Below are the code and all the weights of a small trained network. Each question names an input and a class and asks about switching units off, where a switched-off unit gives its printed mean instead of its output.

import numpy as np


def w(rows, s, z=0):
    codes = np.array(rows[::2]) - 128.0
    scale = np.full(codes.shape[1], s)
    scale[-1] = z or s
    return codes * scale


def f(y):
    return y / 2 * (1 + np.tanh(0.7978845608 * (y + 0.044715 * y**3)))


def log_softmax(a):
    a = a - a.max(-1, keepdims=True)
    return a - np.log(np.exp(a).sum(-1, keepdims=True))


def net(x, mask):
    res = np.array(x, float).reshape(1, 8) / 4 @ E
    y = f(res @ A[0][:, :-1].T + A[0][:, -1])
    res = res + np.where(mask, y, B[0][:, -1]) @ B[0][:, :-1]
    return log_softmax(res[-1] @ U[:, :-1].T + U[:, -1])


A, B = {}, {}
E = w([
[156,73,76,76,52,33],'x0',
[127,184,42,147,100,255],'x1',
[164,42,147,113,123,195],'x2',
[124,182,201,9,123,192],'x3',
[196,155,29,48,199,116],'x4',
[87,95,87,68,154,94],'x5',
[167,119,89,173,236,203],'x6',
[195,64,181,138,179,160],'x7',
],0.0072)
A[0] = w([
[170,43,94,147,135,91,169],'n0',
[218,161,142,125,164,122,112],'n1',
[98,222,115,141,167,127,155],'n2',
[134,154,131,160,111,172,198],'n3',
[173,107,137,129,155,139,181],'n4',
[95,93,133,11,76,118,80],'n5',
[164,127,103,116,148,101,155],'n6',
[50,132,236,190,96,69,158],'n7',
[96,145,134,162,91,167,197],'n8',
[166,148,135,86,122,120,189],'n9',
[131,166,186,158,122,92,165],'n10',
[64,206,106,89,202,97,108],'n11',
[135,85,177,155,252,226,95],'n12',
[61,167,106,143,106,174,147],'n13',
[101,184,123,133,108,146,253],'n14',
[110,157,105,155,55,201,148],'n15',
[118,62,120,70,91,108,180],'n16',
[144,100,139,104,152,177,209],'n17',
[71,36,64,168,155,101,104],'n18',
],0.015,0.0026)
B[0] = w([
[129,157,145,200,143,141,203],'n0',
[146,159,83,149,109,88,170],'n1',
[97,104,80,104,161,126,200],'n2',
[145,134,111,124,99,157,175],'n3',
[156,150,125,153,114,122,163],'n4',
[93,192,178,64,128,104,219],'n5',
[115,143,103,173,136,123,159],'n6',
[145,66,148,131,87,53,250],'n7',
[124,110,132,115,93,158,179],'n8',
[107,162,121,123,118,113,162],'n9',
[130,86,117,128,109,130,175],'n10',
[100,109,86,105,199,86,209],'n11',
[254,133,123,53,119,150,254],'n12',
[90,100,131,129,119,174,187],'n13',
[103,104,113,123,125,152,184],'n14',
[90,125,134,140,82,181,200],'n15',
[110,176,184,126,140,125,199],'n16',
[166,147,138,117,122,132,174],'n17',
[115,102,174,165,176,200,197],'n18',
],0.031,0.013)
U = w([
[74,176,133,89,127,84,168],'0',
[70,107,2,86,193,109,253],'1',
[113,23,151,131,86,43,135],'2',
[133,105,136,190,178,141,22],'3',
[58,101,42,97,51,190,200],'4',
[189,132,77,90,127,142,107],'5',
[113,173,29,179,98,98,90],'6',
],0.0088,0.0015)

Each question gives the input, the list of numbers given to net, and the class t.
The units are the neurons (one row each of A and B). Each row of codes is followed by its name. A weight is (code - 128) times the scale printed after its matrix; where a second scale follows, it is the last column's (A, B and U).
mask holds one flag per neuron, in row order. A switched-off neuron (its flag False) gives its mean, the last column of its row in B, instead of its output. The means were averaged over made-up inputs and are rounded, as every weight is.
A unit's drop is (log p(t) with every unit on - log p(t) with that unit switched off) / (log p(t) with every unit on - log p(t) with every unit switched off).
The circuit of an input: a set's keep is (log p(t) with only the set's units on - log p(t) with every unit switched off) / (log p(t) with every unit on - log p(t) with every unit switched off). Starting from the 12 units with the biggest drops (on a tie, the unit counted first), units are removed one at a time, each time the one whose removal leaves the highest keep (on an exact tie, the one counted first), for as long as the keep stays at least 0.8.
units of the circuit, in order: the units of the circuit, biggest drop first
unit that matters most: the unit with the biggest drop
top k neurons: the k neurons with the biggest drops, biggest first
drop when u is switched off: that unit's drop, to one decimal
input [-4,-6,8,-7,4,2,2,0], class 3: top 2 neurons	n18, n0
input [7,-2,-7,2,-3,6,6,0], class 0: unit that matters most	n2
input [-8,7,7,7,7,-4,3,-8], class 4: top 3 neurons	n15, n13, n14
input [6,4,-8,8,7,0,-2,3], class 1: top 3 neurons	n11, n2, n7
input [3,2,5,0,-2,1,4,-4], class 4: top 2 neurons	n12, n7
input [-6,-4,8,-8,6,-2,1,-4], class 3: top 3 neurons	n18, n0, n5
input [8,7,3,0,-6,-4,-3,8], class 4: top 3 neurons	n15, n12, n7
input [4,3,-6,1,4,3,-8,-5], class 0: top 2 neurons	n5, n16
input [5,1,2,-3,2,-2,4,5], class 3: top 2 neurons	n0, n18
input [2,-5,-6,-7,8,5,-7,-2], class 3: top 3 neurons	n18, n0, n6
input [-5,-4,0,-6,3,6,-3,-6], class 1: drop when n11 is switched off	1.4
input [5,8,5,8,0,6,4,-1], class 0: drop when n5 is switched off	1.3
input [5,0,0,-4,1,8,-2,-8], class 0: drop when n5 is switched off	1.7
input [1,4,0,3,5,3,-6,-6], class 0: units of the circuit, in order	n5
